Here is a tiny trained network, its code and every weight. The questions are about switching its units off for an input and a class, where a switched-off unit gives its printed mean instead of its output.

import numpy as np


def w(rows, s, z=0):
    codes = np.array(rows[::2]) - 128.0
    scale = np.full(codes.shape[1], s)
    scale[-1] = z or s
    return codes * scale


def f(y):
    return y / 2 * (1 + np.tanh(0.7978845608 * (y + 0.044715 * y**3)))


def log_softmax(a):
    a = a - a.max(-1, keepdims=True)
    return a - np.log(np.exp(a).sum(-1, keepdims=True))


def net(x, mask):
    res = np.array(x, float).reshape(1, 6) / 4 @ E
    y = f(res @ A[0][:, :-1].T + A[0][:, -1])
    res = res + np.where(mask, y, B[0][:, -1]) @ B[0][:, :-1]
    return log_softmax(res[-1] @ U[:, :-1].T + U[:, -1])


A, B = {}, {}
E = w([
[142,159,65,89,197,30],'x0',
[98,183,133,75,52,104],'x1',
[108,60,95,254,17,80],'x2',
[57,109,172,129,137,88],'x3',
[133,142,135,144,145,127],'x4',
[125,115,121,113,109,129],'x5',
],0.0085)
A[0] = w([
[149,202,135,130,75,100,45],'N1',
[144,119,120,175,89,86,3],'N2',
[144,48,97,152,189,151,78],'N3',
[248,139,104,136,109,141,33],'N4',
[79,123,172,155,144,146,133],'N5',
[139,141,52,125,157,50,89],'N6',
],0.015,0.0044)
B[0] = w([
[69,125,95,92,78,73,160],'N1',
[163,138,143,2,199,166,199],'N2',
[83,195,149,59,35,96,220],'N3',
[87,24,99,123,151,76,192],'N4',
[130,92,45,104,95,127,173],'N5',
[131,117,104,147,83,184,255],'N6',
],0.018,0.0082)
U = w([
[184,163,123,39,215,152,84],'0',
[56,190,146,133,80,28,35],'1',
[97,101,101,157,157,93,216],'2',
[166,153,119,153,122,120,255],'3',
[118,132,90,193,102,239,95],'4',
[164,151,125,144,120,117,200],'5',
[179,151,145,255,170,93,47],'6',
],0.01,0.0082)

Each question gives the input, the list of numbers given to net, and the class t.
The units are the neurons (one row each of A and B). Each row of codes is followed by its name. A weight is (code - 128) times the scale printed after its matrix; where a second scale follows, it is the last column's (A, B and U).
mask holds one flag per neuron, in row order. A switched-off neuron (its flag False) gives its mean, the last column of its row in B, instead of its output. The means were averaged over made-up inputs and are rounded, as every weight is.
A unit's drop is (log p(t) with every unit on - log p(t) with that unit switched off) / (log p(t) with every unit on - log p(t) with every unit switched off).
The circuit of an input: a set's keep is (log p(t) with only the set's units on - log p(t) with every unit switched off) / (log p(t) with every unit on - log p(t) with every unit switched off). Starting from all 6 units, units are removed one at a time, each time the one whose removal leaves the highest keep (on an exact tie, the one counted first), for as long as the keep stays at least 0.8.
circuit, biggest first: the units of the circuit, biggest drop first
unit that matters most: the unit with the biggest drop
k most important neurons: the k neurons with the biggest drops, biggest first
drop of u: that unit's drop, to one decimal
input [-4,-4,1,-1,3,-1], class 1: unit that matters most => N6
input [6,-3,-7,-8,-8,-5], class 2: circuit, biggest first => (N4, N2)
input [8,-5,5,-7,7,7], class 4: 2 most important neurons => (N6, N1)
input [4,6,-4,4,-8,-1], class 3: circuit, biggest first => (N3, N2)
input [-5,-3,3,-5,-2,4], class 2: circuit, biggest first => (N4, N6)
input [6,-4,-2,-2,7,0], class 3: 2 most important neurons => (N2, N3)
input [8,5,3,-3,-6,-6], class 4: 2 most important neurons => (N6, N3)
input [7,3,-6,0,2,1], class 4: circuit, biggest first => (N6, N2)
input [-1,-7,-3,1,6,-2], class 1: 2 most important neurons => (N3, N2)
input [-5,6,5,7,5,-4], class 2: 3 most important neurons => (N3, N5, N6)
input [0,-6,-1,1,-3,3], class 1: 3 most important neurons => (N3, N2, N6)
input [-2,-8,6,0,7,4], class 1: 2 most important neurons => (N3, N6)
input [-1,4,6,-8,-6,1], class 2: 3 most important neurons => (N4, N1, N3)
input [-1,-4,8,-4,-5,-4], class 0: unit that matters most => N2
input [7,-8,7,-8,8,-3], class 1: 2 most important neurons => (N3, N4)
input [-2,5,6,3,-1,-2], class 0: 2 most important neurons => (N2, N3)
input [8,0,-5,-8,-1,-4], class 2: 2 most important neurons => (N4, N2)
input [8,-6,-4,-6,-7,4], class 4: 3 most important neurons => (N6, N2, N1)
input [6,-8,-1,0,-3,4], class 1: 2 most important neurons => (N3, N2)
input [7,0,5,-6,0,4], class 4: most important neuron => (N6)
input [-2,-7,-6,-7,0,3], class 1: circuit, biggest first => (N3, N2)
input [1,2,0,-7,-1,0], class 2: 3 most important neurons => (N4, N3, N2)
input [8,-3,-1,1,-5,-2], class 4: drop of N1 => 0.0
input [-1,-8,0,5,-5,0], class 1: drop of N3 => 0.7
input [7,0,-2,-8,6,3], class 2: drop of N4 => 1.1
input [-3,-5,8,2,3,0], class 0: drop of N2 => 0.9
input [2,-3,-2,-7,-4,-4], class 2: circuit, biggest first => (N4)
